[[ 14  11 -59  -2 -11  -1   9   1  -4 -59  -1 -57  70 -52   8]
 [  7  14 -20  -7  30   1   3   1  -3 -17  -1 -15  -5  20   3]
 [  9  13 -31  -3  21  10   8  -4   2 -34   6 -39   5  -2   6]
 [ 15  18 -10 -20  17  -4  16 -19 -12  -5  -8  -4  65  -6   7]]
|
[[ 14 -59 -11   9  -4  -1  70   8]
 [  7 -20  30   3  -3  -1  -5   3]
 [  9 -31  21   8   2   6   5   6]
 [ 15 -10  17  16 -12  -8  65   7]]

[[ 51   0]
 [ 51 -13]
 [ 47   4]
 [ 57  -4]
 [ 79   0]
 [ 52   2]
 [ 50 -11]
 [ 68   4]
 [ 62   7]
 [ 64  16]
 [ 54  15]]
|
[[51]
 [51]
 [47]
 [57]
 [79]
 [52]
 [50]
 [68]
 [62]
 [64]
 [54]]

[[  9  -6   2 -17   3 -19   2 -12 -20 -31  -2   1   3]
 [-19 -10  18  -9 -10 -42   7 -15 -25 -48  -7   0 -28]
 [  4  27  23 -28  15 -25  -5  31 -21   0   2 -15   3]
 [ 48 -25 -24 -20  23  13  -5 -25  -9 -21   4   1  24]
 [ -6  49  21  24  -3 -43   3  54 -24 -18  -1  -4  -7]
 [ 25  50  -4  69  -4   3  -1  59   2  21   2  -5   9]]
|
[[  9   2   3   2 -20  -2   3]
 [-19  18 -10   7 -25  -7 -28]
 [  4  23  15  -5 -21   2   3]
 [ 48 -24  23  -5  -9   4  24]
 [ -6  21  -3   3 -24  -1  -7]
 [ 25  -4  -4  -1   2   2   9]]

[[ 27 -27 -48   6   8 -14 -11]
 [-45 -18  33  10   7  40 -76]
 [ 53  21   8  13  14 -31 -10]]
|
[[ 27 -48   8 -11]
 [-45  33   7 -76]
 [ 53   8  14 -10]]

[[ 50  10 -38]
 [  2   6   1]
 [ -4   2   0]
 [-34 -20   9]
 [  6   1   0]
 [ 77  16  -9]
 [-14  -6 -11]
 [ 14  -6 -20]
 [ 16  14   5]
 [ 15   5  -3]]
|
[[ 50 -38]
 [  2   1]
 [ -4   0]
 [-34   9]
 [  6   0]
 [ 77  -9]
 [-14 -11]
 [ 14 -20]
 [ 16   5]
 [ 15  -3]]

[[ 48  11  -4 -69  18 -16 -22  27]
 [-10  -3 -23  55  -4  19  44 -16]
 [-28 -18  18  -9 -59 -23  33  65]
 [-11  -3 -20  56  -5  17  44 -17]
 [ -1  -5 -55  44  12  47  32  -9]
 [-27 -16  20  -1 -48 -35  41  35]
 [-27  -5  17 -29 -60   1   9  67]]
|
[[ 48  -4  18 -22]
 [-10 -23  -4  44]
 [-28  18 -59  33]
 [-11 -20  -5  44]
 [ -1 -55  12  32]
 [-27  20 -48  41]
 [-27  17 -60   9]]
---
[[ 25  18  34  25]
 [ 25 -70   2  35]
 [ 23 -45 -17 -43]
 [ 24 -33   2  45]
 [ 24 -45  28 -14]
 [ 23  18 -23   6]
 [ 24 -33  15  35]
 [ 24  43 -11 -14]]
|
[[ 24  43 -11 -14]
 [ 25  18  34  25]
 [ 25 -70   2  35]
 [ 23 -45 -17 -43]
 [ 24 -33   2  45]
 [ 24 -45  28 -14]
 [ 23  18 -23   6]
 [ 24 -33  15  35]]

[[-1  1  4]
 [-6  3 -2]
 [-1  0  3]
 [-6  4 -4]
 [ 8  4 82]]
|
[[ 8  4 82]
 [-1  1  4]
 [-6  3 -2]
 [-1  0  3]
 [-6  4 -4]]

[[ 10 -10 -37 -66  74  11   0   3 -35 -27  17  33  16 -23  18]
 [-38 -19 -10   8  26  -4 -10  14   1  -2  24 -15 -10  15 -29]]
|
[[-38 -19 -10   8  26  -4 -10  14   1  -2  24 -15 -10  15 -29]
 [ 10 -10 -37 -66  74  11   0   3 -35 -27  17  33  16 -23  18]]

[[ 35   7  18  41 -16  -3 -54   3  24 -18  27 -26  22 -37 -33]
 [ 31   8  11  76 -44  -9 -26  -7   4  20  20 -46  35 -28  -3]
 [ 27  15   0  68 -39 -19 -23  -3  10  18  15 -49  44 -22   6]]
|
[[ 27  15   0  68 -39 -19 -23  -3  10  18  15 -49  44 -22   6]
 [ 35   7  18  41 -16  -3 -54   3  24 -18  27 -26  22 -37 -33]
 [ 31   8  11  76 -44  -9 -26  -7   4  20  20 -46  35 -28  -3]]

[[ 29  -3 -28  22 -44 -41   9  11  25  -7  13   2 -35]
 [  3 -17  36 -11  12  12  23  26  13  34  11  29  33]
 [  9 -14  23  -2  17  10  28  54  38  42  19  45  49]
 [ 16  18 -18   7 -52 -16  80   1  25 -14  55  13  25]]
|
[[ 16  18 -18   7 -52 -16  80   1  25 -14  55  13  25]
 [ 29  -3 -28  22 -44 -41   9  11  25  -7  13   2 -35]
 [  3 -17  36 -11  12  12  23  26  13  34  11  29  33]
 [  9 -14  23  -2  17  10  28  54  38  42  19  45  49]]

[[-40  48]
 [ 59   0]
 [  9 -68]
 [  0 -41]
 [-37  -3]
 [ 14   0]
 [  8  -6]
 [-31  27]
 [  0   8]]
|
[[  0   8]
 [-40  48]
 [ 59   0]
 [  9 -68]
 [  0 -41]
 [-37  -3]
 [ 14   0]
 [  8  -6]
 [-31  27]]

[[ 22 -39  70]
 [ 57   2 -62]
 [ 72 -37  17]
 [-56  -4  62]]
|
[[-56  -4  62]
 [ 22 -39  70]
 [ 57   2 -62]
 [ 72 -37  17]]
---
[[ 4  1 28  2 45]
 [ 2  7  9  1 20]
 [ 4  7  3  1  0]
 [ 1  2  5  2 -3]
 [11  9 49  7 73]]
|
[[4 1]
 [2 7]]

[[  6  43  27 -44  83]
 [ 20  32   4   5  65]
 [-44 -21  56  37  13]]
|
[[ 6 43]
 [20 32]]

[[-69 -31  33  35 -20]
 [-17 -22  10   7 -10]]
|
[[-69 -31]
 [-17 -22]]

[[-29  26 -23  22  27]
 [  7 -28  21   2 -17]
 [ 54  32  -2 -32   0]
 [-65  15 -70  23  47]]
|
[[-29  26]
 [  7 -28]]

[[-14  85  69  48  17]
 [ -1  51  19  17  42]]
|
[[-14  85]
 [ -1  51]]

[[-46  52   3]
 [-50  31 -76]
 [-20  24 -18]
 [-32  31 -28]]
|
[[-46  52]
 [-50  31]]

[[ 17 -15  26]
 [ 23   3  47]
 [ 30 -29  31]
 [ 70   8  33]]
|
[[ 17 -15]
 [ 23   3]]

[[ 28 -12 -11 -12   5]
 [-22  -1  15 -23 -17]
 [ 27  -1 -35   7   2]
 [-47  -3  44 -28 -15]
 [-69   9  49 -10 -10]]
|
[[ 28 -12]
 [-22  -1]]

[[-58 -69  24  -2]
 [-12 -12 -10  -9]
 [ 41 -90 -53  87]
 [ 42  -2 -65 -32]]
|
[[-58 -69]
 [-12 -12]]
